Here are some points, each with a row of numbers. One shown again gets a slightly different row.
z/z/z -> (-76, 62, -211, -35, 45, 76, -2, 56, 187, 143, 63, 76, -98, -141, -161, 101, 143, -145, -88, -6, -3, 53, -85, 104, -69, -9, 75, 4, -73, 43, -41, 58, 43, 87, 77, -169, -65, 151, -56, -3, -189, -65, 6, -34, -53, 41, -11, 98, -151, -39, 159, -48, 113, -109, 264, -25, 30, 142, 23, 75, 37, -241, -15, 129, -144, -138, 37, 71, 35, 93, 6, 139, 40, -1, -71, 51, -192, 61, 69, 87, 224, 17, -341, 57, -83, 16, 99, 86, -61, 52, 52, -57, 92, -82, 39, -149, 75, -38, -67, -148, 71, -222, -52, 82, 16, -70, 97, -16, -58, -120, -83, -25, -23, -110, 17, -107, -174, -7, 2, 110, -105, 4, 236, 93, 184, -70, 28, 67, 263, -109, -123, 373, 156, 217, 84, 83, -41, 97, -43, 197, -156, 58, 26, 114, -95, -144, 43, -4, -12, 18, -288, 10, -20, 17, 25, 40, -33, 132, 145)
o/z/z -> (110, -139, -21, 61, 99, 87, 62, -33, -111, -166, 204, -35, 164, -17, 83, -93, 253, -113, -28, -202, -158, -201, -177, -76, 163, -147, 219, 29, 57, 198, 50, -18, 78, -48, -14, 27, -66, -22, -119, 189, -37, -80, 38, -212, -68, 220, 63, -187, 381, 122, 71, -43, 12, 278, 3, -57, 212, 165, 193, 131, -152, 43, 75, -36, -81, 53, -17, 90, 109, 147, -53, 8, -64, -84, 136, 103, 19, -27, 25, 40, -75, -17, 106, 36, -140, 111, 133, -92, -64, -171, 158, 65, 25, -187, -3, -167, -6, 109, 115, -115, 69, 41, 30, 96, -161, -119, 80, -17, 55, -130, -200, -27, -97, 161, -33, -1, -134, -173, 173, -48, -3, 133, 21, 30, 58, 85, 53, -61, 24, 30, 31, -67, -46, 101, -26, -42, -126, 17, -38, 22, -77, -29, 20, 36, 78, 121, 126, -4, -39, -24, -34, 240, -108, -50, -2, -16, 249, -70, -1)
a/o/z -> (49, 98, -40, 74, -8, 51, -6, -136, 45, 57, -251, 120, 213, 38, -50, 130, -12, 7, 47, 219, -51, 220, -78, -229, 54, 130, -175, 57, 65, -167, 85, 58, -161, -156, 80, 63, 55, -17, 211, -111, 264, 185, 12, 13, 155, -307, 2, 245, -49, -76, -1, 225, 96, 138, -174, 126, -147, -208, -119, -12, 117, 128, 32, 31, 136, 132, -150, 130, -37, 34, -39, 33, 98, -74, -95, -19, 66, 27, -176, -10, -129, 77, 98, -65, 177, -146, -113, -36, -81, 59, -188, 39, 157, 179, 81, -16, 219, -96, 68, 269, -74, 163, 118, -3, 25, 115, -171, -8, 59, 95, -82, 181, 58, -108, -129, 51, 214, 12, 93, -33, 35, -40, -203, 53, 48, 11, -85, -64, -23, -70, -87, -213, 102, -222, -57, 13, 84, -99, 7, -37, 62, -119, 123, -235, -86, -30, -35, 62, 233, -135, 37, 38, 39, -89, 30, 87, -184, 87, 16)
o/o -> (101, -138, 119, 30, 144, 28, -68, 72, -149, -80, -30, -160, -54, 39, -38, -263, 199, -112, -16, 4, -86, -65, -188, 9, 82, -158, 30, 79, 28, 70, 77, 30, -23, -61, -26, 99, -52, -86, -113, 108, -26, -155, -58, -149, -23, 49, -23, -199, 321, 230, -72, -115, -31, 187, -159, -170, 66, 87, 82, -19, -142, 305, -75, -59, 15, 203, -104, 121, 1, 94, 72, -273, -79, -87, 231, -32, 102, -183, -72, 6, -140, -21, 298, -8, -53, 198, 49, 18, 180, -25, 248, 109, -3, -158, -50, -149, -60, 137, 46, 1, 75, 129, -61, 25, -174, -43, -38, 77, 77, -33, 51, -48, 35, 249, 44, 0, 44, -181, -10, -181, 39, 58, -78, -51, -80, -70, -45, -45, -177, 12, 236, -152, 13, -130, -115, -25, -4, -51, -6, -50, 37, -80, 86, 47, -64, 133, 11, 54, -80, -100, 144, 71, -10, 24, -135, 28, 147, -185, 132)
a/o/o -> (-11, 35, 4, 31, -203, 33, 68, -105, -1, -27, -232, 101, -7, 5, 15, 2, -91, 128, 110, 185, 60, 137, 117, -16, 30, 56, -147, 29, 19, -61, -29, 42, -27, -137, -29, 45, 162, 45, 98, -132, 218, 127, 16, 117, 85, -291, 24, 144, -169, -132, -120, 162, 59, 61, -99, 41, -109, -103, -54, 10, 82, 149, 120, -71, 67, 81, -189, 63, -7, 29, 8, -52, 126, 35, -100, -29, 29, 17, -224, -87, -125, -72, 66, -23, 82, -153, -131, -63, 45, 120, -243, 24, -6, 156, 92, 29, 148, -120, -40, 312, -130, 179, 36, -190, 29, 98, -229, -115, 72, 198, -87, 34, 64, -69, -95, 8, 224, -67, -20, -74, 54, -67, -237, 91, -50, -14, -33, -92, -22, 79, -37, -283, 77, -302, -56, -32, 98, -110, 61, -97, 123, -126, 98, -147, -45, -36, -177, -52, 129, -71, 128, 21, 5, 1, -98, -12, -160, 96, -90)

Start here and follow the symbols in turn, left to right. Where do you end up?
Answers are names.
(70, -22, 148, 47, 149, 80, -197, 108, -167, 46, 23, -223, -28, 34, -75, -202, 134, -105, 84, -107, -37, -58, -51, -126, 108, -100, -5, 34, 7, 91, 70, -67, -51, -92, 7, 139, -30, -46, -102, 141, 7, -77, -27, -51, -35, 109, 29, -259, 307, 260, -67, -121, -26, 147, -128, -159, 7, 81, 35, -63, -215, 280, -43, 22, 15, 249, -85, 147, 7, 99, 79, -232, -122, -96, 151, 25, 80, -206, -15, -46, -157, 3, 281, 7, 72, 186, 70, -44, 178, -20, 262, 63, -27, -77, 42, -190, -10, 89, 44, 61, 117, 90, -36, 116, -58, -29, -37, 60, 0, -64, 43, -49, 54, 212, 29, 26, 84, -173, 2, -100, 71, 129, -31, 4, -144, -88, -33, -135, -129, 115, 144, -167, -16, -29, -96, 61, -77, -69, -29, -15, -14, -50, 28, 57, -96, 124, -28, 47, -131, -90, 44, 17, -1, -120, -189, 176, 130, -170, 80)
d: o/o
(32, -64, 107, -38, 159, 8, -145, 85, -176, 9, -42, -193, -29, 43, 11, -152, 140, -72, 79, -15, -94, 13, -166, -145, 129, -142, 16, 70, -59, 103, 61, -34, -121, -76, 13, 97, 22, -134, -137, 62, -38, -17, -28, -136, 36, 108, -6, -259, 230, 330, 0, -177, -4, 158, -121, -114, 12, -7, 26, -129, -194, 257, -47, 17, 2, 250, -46, 171, -18, 91, 84, -232, -128, -91, 110, -42, 119, -164, -5, -132, -146, -51, 261, -18, 40, 175, 110, -30, 241, -40, 217, 70, -39, -87, 18, -228, -43, 45, 67, 9, 133, 113, -41, 69, -82, 25, -28, 43, 39, 21, 14, -68, -34, 214, 50, 36, 97, -73, -23, -120, 27, 90, -55, 23, -143, -89, -71, -173, -127, 192, 137, -225, 24, -61, -76, 36, -95, 4, -52, 6, 32, -9, 29, 32, -70, 85, -31, 81, -121, -52, 117, 60, 40, -30, -105, 87, 160, -127, 64)
d: o/o
(51, -65, 151, 54, 160, 6, -181, 67, -165, 4, 18, -203, -23, 60, 22, -170, 133, -102, -30, -57, -110, -50, -128, -114, 115, -152, 24, -20, -27, 72, 82, -64, -66, -59, 11, 140, -3, -90, -100, 122, 35, -30, -21, -64, 0, 77, -41, -247, 291, 297, -29, -108, -6, 198, -134, -147, -40, 54, 51, -114, -145, 318, -14, -81, 66, 271, -68, 133, 36, 76, 85, -266, -71, -91, 135, -64, 66, -228, -62, -77, -129, -28, 306, -42, 33, 208, 64, -6, 203, 8, 283, 93, -93, -188, 155, -210, -63, 55, 50, 33, 167, 115, -29, 60, -59, -79, -16, 93, 64, -34, 10, 10, 41, 204, 65, 17, 135, -124, -27, -143, 23, 147, -11, 36, -140, -146, -64, -101, -114, 210, 163, -193, 16, 23, -108, 27, -157, -37, -63, -41, 18, -42, 54, 45, -54, 121, -30, 61, -156, -52, 108, 47, -19, -3, -168, 58, 133, -167, 63)
d: o/o
(-82, 80, -113, -120, -115, 82, 161, 146, 162, 114, 128, 74, -183, -108, -170, -20, 85, 17, 38, 67, 87, -79, 48, 182, -20, -84, 67, -65, -87, 55, -127, 42, 59, 156, 16, -221, 92, 257, -2, -82, -178, -112, 31, -10, -114, 52, 81, 57, -274, 0, 50, -69, 12, -105, 301, 2, 133, 201, -41, 33, 1, -235, 38, 29, -217, -186, 67, 38, -11, -97, 22, 172, 52, 106, -29, 101, -158, 83, 52, 93, 241, -61, -301, 126, -195, -37, 29, 161, -8, 72, 34, -52, 12, -105, 66, -119, 8, -126, -213, -123, 3, -259, -147, -17, 47, -11, 117, -85, -107, 9, -51, -175, -23, -149, -12, -99, -116, 42, -88, 77, -154, -52, 184, 70, 56, -84, 26, 64, 262, -45, -40, 269, 69, 91, 33, 36, 47, 83, -69, 158, -71, 15, -6, 116, -36, -200, -61, -48, -79, 123, -168, -4, -53, 91, -15, -126, -47, 136, 10)
d z d z: z/z/z
(-37, 54, 47, 8, -134, 70, 94, -148, 10, -31, -184, 52, 42, -9, -15, 21, -57, 94, 107, 213, 49, 195, 120, 0, 53, 37, -113, -20, 35, -110, -14, 75, -100, -56, 6, 37, 136, -1, 164, -91, 232, 148, 52, 110, 98, -264, 47, 190, -196, -113, -107, 146, 27, 88, -124, 61, -95, -128, -91, 13, 100, 171, 67, -46, 27, 77, -110, 58, -15, 15, -29, -38, 109, 4, -145, 26, 58, -64, -215, -32, -83, -18, 104, 3, 57, -156, -97, -56, 71, 170, -265, -41, -24, 84, 126, 52, 115, -122, -43, 324, -160, 149, -23, -142, 34, 103, -210, -68, 29, 177, -66, 39, 85, -25, -67, 29, 146, 8, -91, -29, 32, -144, -211, 99, -28, 41, -110, -113, -80, 3, -67, -294, 14, -238, -104, -65, 72, -95, 55, -84, 139, -119, 117, -244, -71, -88, -177, 16, 151, -44, 182, -23, -50, 34, -7, -30, -175, 72, -90)
d a d o: a/o/o
(-78, 138, -68, -102, 28, 8, -24, 168, 116, 172, 143, -62, -135, -69, -69, 126, 16, -25, 86, 8, 24, 3, 95, 101, -36, -1, -77, -5, -121, -64, -15, -23, 30, 23, -35, -113, -27, 167, -128, 15, -256, -31, 164, -12, -46, 77, 48, -139, -138, 35, 179, -56, 110, -260, 207, -37, -42, 208, -38, 57, 20, -213, -46, 96, -293, -201, 70, 79, -25, 28, 197, 166, 21, 2, -116, 37, -144, 34, 21, 49, 184, -25, -318, 105, -50, 52, 106, 134, 87, 100, 155, -109, -23, -22, 70, -167, 132, -139, -163, -116, 50, -263, -115, 60, 86, -105, 164, -53, -103, 16, -89, -75, -49, -103, 22, -33, -131, -24, -93, 89, -79, -102, 246, 72, 39, -99, -30, -28, 151, -23, 40, 264, 120, 170, 41, 82, -35, 74, -43, 156, -158, 43, -58, 156, -106, -187, -38, -49, -148, 27, -240, -65, -25, -28, -19, -64, -5, 86, 20)
d z: z/z/z
(132, -165, -6, 102, 153, 62, 64, 7, -144, -179, 160, -146, 196, -22, 90, -180, 266, -56, -99, -222, -164, -213, -107, -92, 160, -117, 216, 32, 74, 205, 32, -2, 53, -23, -62, 47, 28, -50, -39, 208, 1, -49, 40, -167, -51, 246, 75, -175, 342, 143, 64, -123, -74, 201, -20, -87, 207, 181, 135, 63, -152, 74, 16, -35, -141, 81, -36, 101, 16, 169, -47, 71, -114, -148, 76, 133, -23, -24, 44, 10, -74, -31, 120, 87, -57, 83, 147, -57, -12, -126, 135, 78, 5, -263, 45, -195, -98, 85, 124, -159, 78, 42, 91, 130, -208, -62, 132, -3, 2, -197, -106, -21, -78, 183, -63, 16, -87, -176, 141, 2, 13, 96, 30, -7, 107, 70, 20, 4, 13, -80, 22, -24, 41, 130, -51, -48, -49, 38, 18, 56, -111, -26, 22, 9, 138, 171, 188, 40, -32, -7, -13, 214, -46, -42, -12, -42, 219, -50, 25)
d z: o/z/z
(26, -196, 108, 104, 107, -80, -13, 50, -231, -159, 11, -104, 9, 14, 119, -174, 194, -98, -129, -216, -146, -159, -131, 1, 30, -160, 182, 67, 126, 115, 52, 17, 82, 2, -21, 80, -131, -51, -136, 127, -53, -155, 26, -111, -12, 281, -47, -308, 384, 162, -12, -129, -166, 205, -134, -94, 168, 129, 62, -25, -184, 224, -11, -94, 6, 72, -21, 1, 43, 50, 15, -166, -125, -144, 162, -7, 144, -185, -40, -31, -124, -50, 203, -14, -66, 223, 154, -166, 7, -127, 151, 65, -24, -176, -115, -29, -182, 121, 72, -126, 67, 39, 6, -29, -167, -41, -14, 109, 49, -39, 78, -74, -124, 236, -22, -12, -34, -134, 34, -72, 120, 69, 2, -158, -49, 64, -37, 26, -150, 26, 90, -65, -89, -80, -16, -76, -2, -8, 28, -83, 16, -21, 29, -13, 136, 128, 98, 51, -142, 71, 65, 76, -71, 2, -101, -22, 234, -145, 63)
o: o/o
(82, -167, -33, 66, 173, 77, 63, -36, -137, -191, 144, -82, 87, -77, 88, -130, 280, -107, -102, -165, -183, -185, -204, -87, 138, -118, 222, 19, 36, 162, 29, 43, 70, -11, -62, 11, -25, 8, -65, 189, -38, -91, 18, -194, -105, 258, 57, -210, 333, 108, 63, -63, -47, 206, 23, 4, 195, 153, 161, 74, -85, 54, -8, -20, -139, 90, 1, 96, 68, 132, -37, 67, -129, -130, 94, 87, -73, -66, 18, 8, -68, -11, 72, 23, -134, 90, 159, -46, -18, -132, 157, 37, 16, -189, 31, -127, -30, 75, 119, -128, 53, -11, 87, 55, -149, -138, 117, -2, 33, -212, -157, 18, -140, 184, 10, 9, -78, -115, 99, 4, -14, 82, -44, -8, 128, 104, 61, -9, -3, -2, -4, -56, -2, 128, -48, 20, -98, 8, -27, 75, -79, 23, -50, 13, 83, 98, 212, 13, 7, 6, -12, 254, -98, -57, -23, -56, 226, -81, 19)
d a d z: o/z/z
(77, -179, 43, 37, 66, 51, 70, 1, -156, -169, 139, -121, 73, 7, 187, -189, 241, -34, -62, -201, -95, -270, -29, -54, 165, -230, 153, 24, 47, 175, 43, -16, 92, -25, -134, 13, -80, 25, -99, 165, -20, -140, 148, -209, -108, 270, 87, -224, 385, 121, 51, -96, -66, 190, -36, -65, 177, 217, 146, 20, -196, 89, 28, -65, -122, 24, 43, 73, 84, 188, -70, 1, -136, -140, 61, 85, 7, -87, -17, 14, -59, -56, 144, 116, -62, 163, 104, -86, -22, -86, 206, 132, -10, -190, -24, -107, -67, 99, 129, -83, 22, -16, 8, -42, -201, -155, 99, 24, 77, -145, -73, -75, -153, 183, -25, 30, -64, -175, 67, 38, -5, 104, -45, 36, 98, 68, 32, 12, -81, -7, 30, -66, -47, 58, 6, 19, -105, 55, 18, 65, -4, -5, 32, 36, 158, 60, 64, -73, -136, 72, 89, 146, -129, -9, -63, -81, 227, -88, 23)
z d z: o/z/z
(106, -185, 85, 91, 160, -71, -32, 21, -231, -157, 72, -128, 37, 75, 64, -79, 185, -34, -150, -226, -175, -91, -116, 4, 61, -159, 188, -7, 189, 165, 99, -47, 20, 0, -109, 158, -73, -75, -148, 119, 10, -164, 16, -99, -48, 211, -58, -211, 378, 187, -16, -177, -95, 177, -164, -117, 193, 185, 100, 6, -193, 203, 6, -37, 23, 57, -35, 12, 60, 82, 4, -106, -141, -59, 168, 20, 121, -126, 2, -48, -99, -3, 165, -38, 3, 200, 89, -113, 26, -105, 195, 43, -13, -211, -101, -74, -126, 123, 105, -134, 72, 32, -59, -69, -104, -6, 12, 105, 10, -62, 53, -40, -106, 203, 2, 30, -41, -219, 63, -96, 74, 72, 6, -132, -115, 14, -2, 67, -176, 9, 69, -50, -73, -11, -61, -24, 24, -3, 21, -53, 12, 88, 10, 28, 175, 209, 61, 2, -102, 73, 88, 93, -34, 16, -35, -134, 213, -168, 75)
o z d: o/o
(-125, 62, -113, -123, -163, 84, 81, 148, 178, 93, 87, 61, -210, -106, -72, 24, 86, -12, 64, 93, 94, -116, 73, 228, 6, -21, 46, -58, -87, -43, -73, 27, 95, 172, 26, -210, 39, 195, -52, -106, -147, -99, 33, -13, -86, 35, 55, 82, -228, 21, 31, -31, 58, -134, 277, 1, 85, 185, -59, 21, -18, -180, 33, 63, -159, -190, 92, 94, 0, -19, 15, 137, 5, 63, -35, 67, -196, 96, 47, 150, 270, -70, -331, 147, -204, -79, 96, 70, 39, 153, 124, -92, -61, -76, 23, -89, 24, -119, -229, -93, 54, -254, -142, 23, 43, -91, 107, -117, -84, 30, -59, -71, -25, -83, -12, -122, -165, -5, -36, 109, -44, -65, 232, 66, 60, -48, 30, 53, 233, -61, 8, 308, 24, 77, -51, -5, 54, -7, -94, 197, -58, 39, -15, 126, -7, -130, -86, -31, -45, 117, -148, 10, -53, 92, -10, -87, 1, 185, 77)
d z: z/z/z
(100, -167, 92, 43, 145, -64, -27, 37, -188, -107, 97, -78, 57, 79, 166, -149, 172, -81, -163, -213, -189, -130, -93, 1, 72, -196, 175, 66, 114, 160, 66, -48, 14, -52, -124, 86, -74, -106, -130, 112, -29, -127, 3, -119, -27, 178, -5, -228, 384, 170, 92, -154, -97, 127, -156, -126, 168, 113, 52, -55, -234, 215, -36, -89, -23, 59, 5, -22, 27, 74, -14, -141, -126, -146, 123, -48, 96, -184, 14, -25, -124, -23, 241, -40, 18, 162, 105, -119, 49, -164, 162, 127, -4, -171, -99, -72, -150, 133, 73, -123, 35, 66, -55, 23, -144, 9, 16, 104, 46, -147, 96, -106, -64, 199, -27, 29, -2, -145, 43, -41, 142, 118, -60, -151, -80, 7, 31, 64, -172, 54, 149, -90, -83, 33, -37, -91, 59, -39, -21, -16, 22, 31, 34, -6, 116, 146, 106, 34, -122, 42, 100, 105, -53, 39, -16, -35, 236, -92, -17)
z z: o/z/z
